Moves between elements:
g: jr->sf, qg->cj, zr->jm, gt->pc, hd->bt, rr->pm, jj->ft, tb->lz, tq->mh, fh->bn, zc->sc, gf->bc, ft->tq, zb->gf, jc->hd, pf->mz, nr->gt, mr->nr, qf->jj, sg->lq, jf->gs, ql->qf, rj->dd, zh->bl, lf->hl, pm->cz, ds->cl, bg->qd, rz->qf, cd->mr, hl->jc, lq->qg, sc->sf, ct->lz, mz->jr, sf->cl, rd->fj, fl->td, dd->ch, jm->qq, mh->fq, gs->bg, fq->fl, gq->hf, mc->jp, hb->jt, bl->dt, rn->cd, pn->zc, qm->fh, dc->rj, td->gq, ch->ql, bh->ds, bs->sm, qn->fm, qb->qn, hc->zb, gr->cp, qd->zr, bt->pf, rf->mt, hf->dc, cq->rn, fm->dc, hg->bc, sr->rr, sm->zh, qq->qm, jt->rz, cp->cp, dt->sg, bd->pn, fj->hg, cz->ft, bc->fh, pc->cz, bn->rz, cl->rp, cj->rf, mt->sr, lz->tb, rp->gr, jp->zr
j: jr->pf, qg->zc, zr->bg, gt->mr, hd->hl, rr->mt, jj->ql, tb->zc, tq->jj, fh->qq, zc->bd, gf->hc, ft->qf, zb->lz, jc->lz, pf->hd, nr->cd, mr->rn, qf->ch, sg->bl, jf->bc, ql->dd, rj->hf, zh->bs, lf->cj, pm->sr, ds->cp, bg->jf, rz->fh, cd->cq, hl->rf, lq->dt, sc->rf, ct->gf, mz->gf, sf->mz, rd->rz, fl->mh, dd->tq, jm->qd, mh->mr, gs->tb, fq->tq, gq->fl, mc->fm, hb->pn, bl->sm, rn->qf, pn->sc, qm->jm, dc->jp, td->fq, ch->rj, bh->gr, bs->gt, qn->hg, qb->fj, hc->sf, gr->cl, qd->bg, bt->jc, rf->qg, hf->qf, cq->pm, fm->ql, hg->rz, sr->gq, sm->pc, qq->zr, jt->qn, cp->rp, dt->fq, bd->rz, fj->fm, cz->qf, bc->zb, pc->nr, bn->qm, cl->jr, cj->cz, mt->td, lz->sc, rp->sf, jp->jt

The rows follow the links: the fewer symbols apart two elements are, the more alike their rows tend to be.

Each row is also shifted at random along 8 hidden directions that mean nothing.

Known rows, each with its element:
[ 54 -16   5   2  23  -3  17 -12  -3 -20  -5   4 -23 -21 -16 -10  -3 -23   8  36  31   6  -4  -5 -16   8  -9 -13  19 -64 -13   8 -20 -19  -2  57 -15   0  20 -19   8  33   9  24  36 -19 -23  39 134  20 -23 -10 -31   8 -19  25 -21  -6] | gq
[-71 -39 -10  -3  -6 -12  32  49  13  -7 -25  37  -9 -12  22  11  21 -38 -20   4   1  20 -15  -1   3  -4  19  25   9 -34 -35  -6  24  -1 -29  24  -8 -21 -28 -50   3  16   2 -24   2  -1 -45 -19  23  12 -44 -28   8  -8  11   5  -7  17] | td
[ 44   5   1  -5   4  -5  -1  -5  21  -8  -9 -12 -31 -25   1  13 -17  15  -6   3  25  -7  23   3  -9 -12  26   5  12 -33 -20 -10   5 -10  23  -2  11 -16  12 -16  14  24  23  22  13 -25  17  39  44  23  -3  16  -9  14 -14   5  -6 -29] | sr
[  3   8  14  -8 -18 -16  -6  17   5 -15  10 -74  57  27 -15 -20 -12  19   7   2 -17  56   8  25 -55   1  15   6 -22  -9   1  25 -11  17 -17  33 -36  17  36  53 -27 -17 -34  -9 -12   2  -1  14  36 -13  21  -7  13   7  20 -39 -22   4] | sc
[-124   16   17  -17  -65  -26    3   15   23   -7   13  -91   60   -6   13   26  -20   28  -18   19   15    8   31   24  -39    2   34   41  -24    4  -14   12   -6  -17  -68   -2  -41  -16  -40   44   26  -11  -30   27  -33    1   29  -23  -41  -10   18    5   13    9  -16  -51  -20  -46] | lf
[ 22  42 -26  -1  -5  -4 -25 -10   5  16   8 -63  19  23 -24  20 -37  46  11 -37 -22   4   8  11  -9   0   6  -7 -36  62  15   8  -4  31  44 -44   9   2  36  52 -11 -32  -1  20 -23  -9  38   4 -61  15  37  34  25  40  16 -32   6  -7] | bc
[ 74   4 -29   9   5  -5   4 -25  -1  -4 -14  27 -54 -44  16  27   1  25 -26   1  27 -15  17  21   4 -17  40  -2 -10   3   2  -8  -7  -2  58  -8  34  10 -12 -15  20   9  36  17  21   1 -18  18   0  15 -28  30 -14 -24  -5   2  17 -17] | mh
[ 26   7   1 -15  -2  -4  -9 -16  13   6  28   7 -17   2   8 -18 -23   8 -15  -5 -15  14  18   1  -4   9  16 -16 -16  -8   6   2  16  22  41  -9  21  -1  -2  -5 -27  -5  17 -22 -23 -23   0  20  19   5  -8  13   7  14  10 -15  20  11] | ct
[ -8  -6   2 -12  -8  -9   9   4   7   9  25  24   7   5   6 -24 -11 -40 -15   0  -3  19 -13  -2  -2  16  -9   4 -13 -12  -5  24  13  19 -21   8 -12 -13 -32 -17 -22  -9  -6 -25 -31  -4 -33 -20  18 -16 -21  -3  -5  -6  -1 -17   4  22] | zb
[-11   6  23 -15  -1 -34 -37 -56  16  -9  26 -32 -25 -52 -24 -13  -1 -18 -33  37  33   2  30  49 -28  -1  12  29  -4 -45  26   8 -13 -33   3  10   0  -5 -37  24  12   2   2  26 -10  22  22  16  42   5  19  37 -50  -4 -70 -12  12 -63] | rd
[ 63   5   5 -24  -3   1  -4  16   8  -3   4 -27   6 -16  24 -19   4  48  29  -3 -39   5  16 -12  -7  -8  17  -6  45 -20 -23 -26  10   1  47 -17  20  49  25  -3 -21 -13   9 -31  -6 -26  41  37  -8  -2  22 -21   9   1  26 -27  -2   6] | rf
[-35  11  -6 -19  -6 -10   0  -5   2  27  23  35  -1  -8  32 -24  -4 -10  -9  -6  -7   1   8  -6   5   0   9  16  -1  -8   6   7  16  20  -3 -15  12   8 -50 -24 -16 -20   1 -35 -34  -9 -16 -18 -29 -29 -10   5 -13 -36   7 -22   7  15] | mz
[-38  16   8 -24  -6  -6  -8  -8  37  -2  24 -56  21  -3 -13   5 -15  40  29  -6 -39  -7  15  10  12  13 -12 -10   9   1 -20  -6   4  11  41 -36   5  19  17  24 -27 -16   2  -7 -20   0  37  36  -5  22  19  -1   2  41  11 -28   8   5] | zc
[-76   2 -29  17   7 -13   1   0  -7 -12 -21 -44  32  19 -34  22   8   8  33   4   6 -19 -32 -14  -2  -6 -45 -34 -11  24   1  -2 -22 -15 -15  24 -18  13  36  45   2  -3 -25  51  25   5  11 -10  15  25  14 -14  10  41   2   7 -24  18] | rj
[ 48  -7   1  12   4   9  21  20   6  -2 -27  11   8   6  -2  13  -1  -2  17 -14  22 -11 -10 -14  17  -6  -3   5   3  -7 -28   4 -10   1 -23  11 -13 -24  14  -7  19  26  -1  17  26  -4 -23  15  25  16 -20  -4 -11 -12   8  13 -21  16] | rr
[151 -18 -38   6  32 -13 -18  13  -2   0 -22  31 -33  -3   1 -11  12 -15   7 -19   4 -28 -25 -46  -2 -44 -13 -43  23   3   0 -44  56 -30   1 -23  44 -19  -6 -47 -21   0  17   8  -1 -37  67 -40 -49  -2  37 -14  38  34  -8  41  -5   0] | ql
[103  31 -11   1   1  18  23 -38 -18  35  23   4  -3 -12  -9  10 -28  -3  12   3  21 -33  -5   2  27  37 -18  21 -18  38   6  48 -54  22  -6 -14 -13  -9 -34  15  32 -13   4  33  -1   6 -35  -4   0  -5 -14  42 -55 -26 -12 -15  -5  -9] | gs
[ 61   0   6  25 -16  19   4  10 -33 -13 -14  52   1 -22  28 -11  35 -12 -15  -6  11  26 -23   9  -2 -17   1  11  16   8   2  16 -28   6  28  35 -12  55  23  10   6   4  -3 -26  22  25 -73   9  -8 -35 -44  -5 -14 -76   9 -18  21  32] | nr
[ 78 -14  19  -4 -17 -10  -3 -13   3 -36  10 -62 -13   3 -11  17 -16  35 -45  36  13  37  46  55 -67   5  71  -4 -38 -10  17   6   4 -11  -9  16  -5 -22   3  19   6   5   5  14   5  10  29   5  36   3  16  11  28  24  -3   0  -4 -66] | lq
[ 48 -12 -25 -14  -2 -19  10   6  16  -7  -6   4 -42 -43  19  15   5 -15 -20  24  16  -5   1   7 -25 -15  23  11  25 -34 -24 -10  30 -24  -3   3   7  -4 -45 -58   3  -3  18   7  -6 -12  10 -21   5  -3  -7  -7   3   9 -19   4  -4 -34] | fq
[ 37   7   6  -3   9 -22 -24 -38   6   6  14 -17  -1 -32 -24 -14  10 -17  -7  11  17  -8   3  28  -1  -2 -13  20  -3  -5  21  10 -19 -15  -3  -1  -1   1 -26  30   4 -11 -12  16  -7  28   9  -4   0  -5  19  26 -42 -13 -43 -12   3 -24] | hg

Start, symbols taken left to right, then the element you end at.
Answers are names.
[ 14  25 -13   5 -26  10 -24   3   9 -14  -6  -8 -19 -25  30  29   7  48 -10 -20 -18  -4  12  12   0 -31  20  -5  26  32  -7 -23  20  -5  76 -45  28  48  20  -4  -6 -17  23 -12  -8   2  28  10 -99 -12   4   7  37  -1   6 -21  38 -13]
g j g g g g g: fq
[  5   6  -4  -6 -25 -10   7  14  16   8  13 -24  32  23   2   4 -26   6 -11 -20  -3  11   3   1  -7   5  14   3 -40  30  -6  17  15  20 -32 -19 -10 -34 -24  16 -11 -12 -11  -4 -32  -4   6 -30 -41  -7   4  11  25  12  14 -23  -4   7]
j j g j j g g g j j: mh
[  8 -22  13   3  -9   6  16   9  -6 -28  -2 -25   3  13  -2  15  12  25 -13  23 -22  28  12  32 -23  14  26 -15 -13   6   4  -1  -4   2   6  17 -10  15  23  11  -7  -1  -3 -12  15  22  -2   4  21   4  -5 -20  29  14  24   4   5  -7]
g j j j g j j j g: jj
[ 18 -21   2 -11  -5 -14  -6  53  30   4 -11  -6  35  16   2 -12  19 -18   9 -33 -41  15 -21  -6  10 -16  -8  14  12  10 -25 -19  49   7 -34 -35  -3 -24 -12 -12 -37 -17 -20 -41 -33   9  28 -39 -74  -6  24 -28  36  20  18 -11  -3  25]
j g j j g j j j g j: ch
[ 24  -5  -6  -4  -9   6  11  37  19   6   3 -15  33  43  -4   1 -24   1  12 -35 -29   5 -14 -26  11   6  -9 -19 -19  33 -21   0  34  23 -26 -33  -2 -38   4  -1 -27  -8  -6 -17 -29 -21  23 -27 -45   6  11 -12  47  44  28  -4  -4  29]
g j g j j g j g j: hc
[-31 -51  40   3  21   3  -1  32  25 -20  -5  21  19  37 -29 -32  15 -40   6 -13 -30  19 -16 -13  26  10 -26 -24  -2 -27 -10 -19  32   2 -34   9  -3 -47  25  -2 -33  28 -11 -39  -1   9   6   6  44  27   0 -35  23  37   8  31   4  43]
j g g j j g j j g g: ft
[-19 -13  24 -14 -31 -20 -11  20  11 -35   5 -74  12  -2   7   0  -7  48 -39  17 -24  69  50  52 -72  -4  83  13 -21 -23   1  -9   9   1  22  22  -4  12  27  34 -13  -4  -2 -25  -9  -3  27  30  27   8  15  -3  37  16  18 -37   5 -39]
g g g j j g g j j: tq
[-65   4  32 -27 -11 -20 -13 -34  34  -8  37 -34  -2 -32 -12  -9  -8   6 -13  23  -9  11  30  42  -5  21   9  18  -2 -39  -2   9 -11   2  25  -1  -4   6 -17  24 -10  -2   1  -9 -18  20  -2  41  54  17  -8  16 -37   6 -25 -31  16 -17]
g g j g g g j g j j: fl
[ 45  12  -4  18 -29  11  -9  10  11 -15  -9   9  -6  -4  20  28  -1   8 -23 -18  16 -10  -1   0   3 -25  12  -1   0  33  -7  -4  25 -13  -5 -34   5 -15 -11 -13   8   4  12   6  -8   7  13 -27 -90 -21  -3  11  36  -2 -10   3  22 -15]
g g j g g j g j: ql
[ 71  -2 -23  -4  14 -31 -10 -17 -19 -10  -6 -12 -17 -41  -7 -14  16 -24  -2  34  35   7 -12   7 -45 -20  -5   3  21 -44   7   3 -16 -34   0  50  -9  34  -3  -4   4  -5  -7  31  17 -10  -2  -1  61 -10   8  -4 -29 -11 -35  -2 -21 -24]
j j j j j g g g g: mh
[ 94  17 -37   6 -15 -12   6  46   7   2 -41 -54  34   4   7  32  -4  39  18 -36  10   3  -4   3 -27 -40  32  23  -5  33 -28  -2   9   2 -23 -21 -11  -8  13  14  12 -15 -15  23   4  -7  27 -23 -77  -6  30   3  28  -5  26 -23 -37 -15]
g j g g g j j g g g: tq
[ -7  27   4   1   5   3   2 -43 -11  21  18   6  11  20  -5  -8 -26  24   4  -3  22 -16  19   9   7  15   4  -2 -43  19  27  28 -31  25 -11  -5   0  -9 -14  27  13  -3  -8  19   4  10 -22   7  14 -14   0  32 -35 -35  11  -4 -12   3]
j j g j g g g: pf
[144 -22  14  18   1  23  31  -9 -12 -17   0  12   0  17  -8  12   5   0  -7  20  21 -16  -9  11   4  15  -1 -19 -21  29   5  21 -14  -5 -47   1 -18 -27 -13  -3  15  11  -7  15  23  34 -14 -32   1 -18 -10  -4   6 -12   8  33  -7  -8]
j g g j g g j: sm
[-35 -19 -37   5   2 -13  22  29   2  -1 -24  22   5  -8   8  16  25 -33  18   0   5 -20 -46 -29  15 -13 -38 -10  21   2 -24 -10  16 -18 -33  12  -9   4 -22 -33  -6  -5 -10  11   4   0 -17 -44 -20   1 -16 -32  10   9   1  11 -15  29]
j j j g g g g: jj
[ 65 -21 -11  29  23  -5 -20   7 -12  -2 -35   8   0  32 -26   7  12  15 -12 -35   4  -8  -3  -3  13 -19  18 -20 -47  51  28 -29  10  -2  -7 -19  33 -47  19  32   9  12  -2  12  21  13  34 -25 -54  28  32  16  31  13  11  31   1   5]
g g g g j g j j g: qd
[-15   8   5  31 -25   5   2  -7 -12 -12 -16  22   6 -13   7  17   7  -9 -27  -4  43   8  -9  17   4 -12   7  14 -24  14   6  23 -35   0   0  29 -19   3   7  31  31  19  -4  20  23  27 -64   8   7  -5 -45  23 -17 -48 -12 -13  11  11]
g g g j g j j j j: rj
[ 16  33 -22  -8  -9  -6  -9 -10   6  12  18 -40  26  17 -12   1 -29  23  20 -17 -10   1  -2  -1 -11   2 -15 -14 -20  31   3  18  -2  23  14 -22  -6  12  11  28 -21 -29  -9  11 -25  -9  13  -7 -28 -10  20  13  10  19  14 -28  -6  10]
j g j g j g g: sf
[ 27  19  -8 -40  17  -4   2 -22  17  27  49  29 -13 -31  16 -45  -4 -48  44  21 -18 -27 -32 -40  17  13 -78  -7  76 -54 -23  14  19  -1   9 -11  -6  47 -43 -66 -44 -28   2 -25 -40 -26  -3  -3  31 -38  -3 -26 -42   3 -25 -11  -1  25]
j j g g g g g: gr
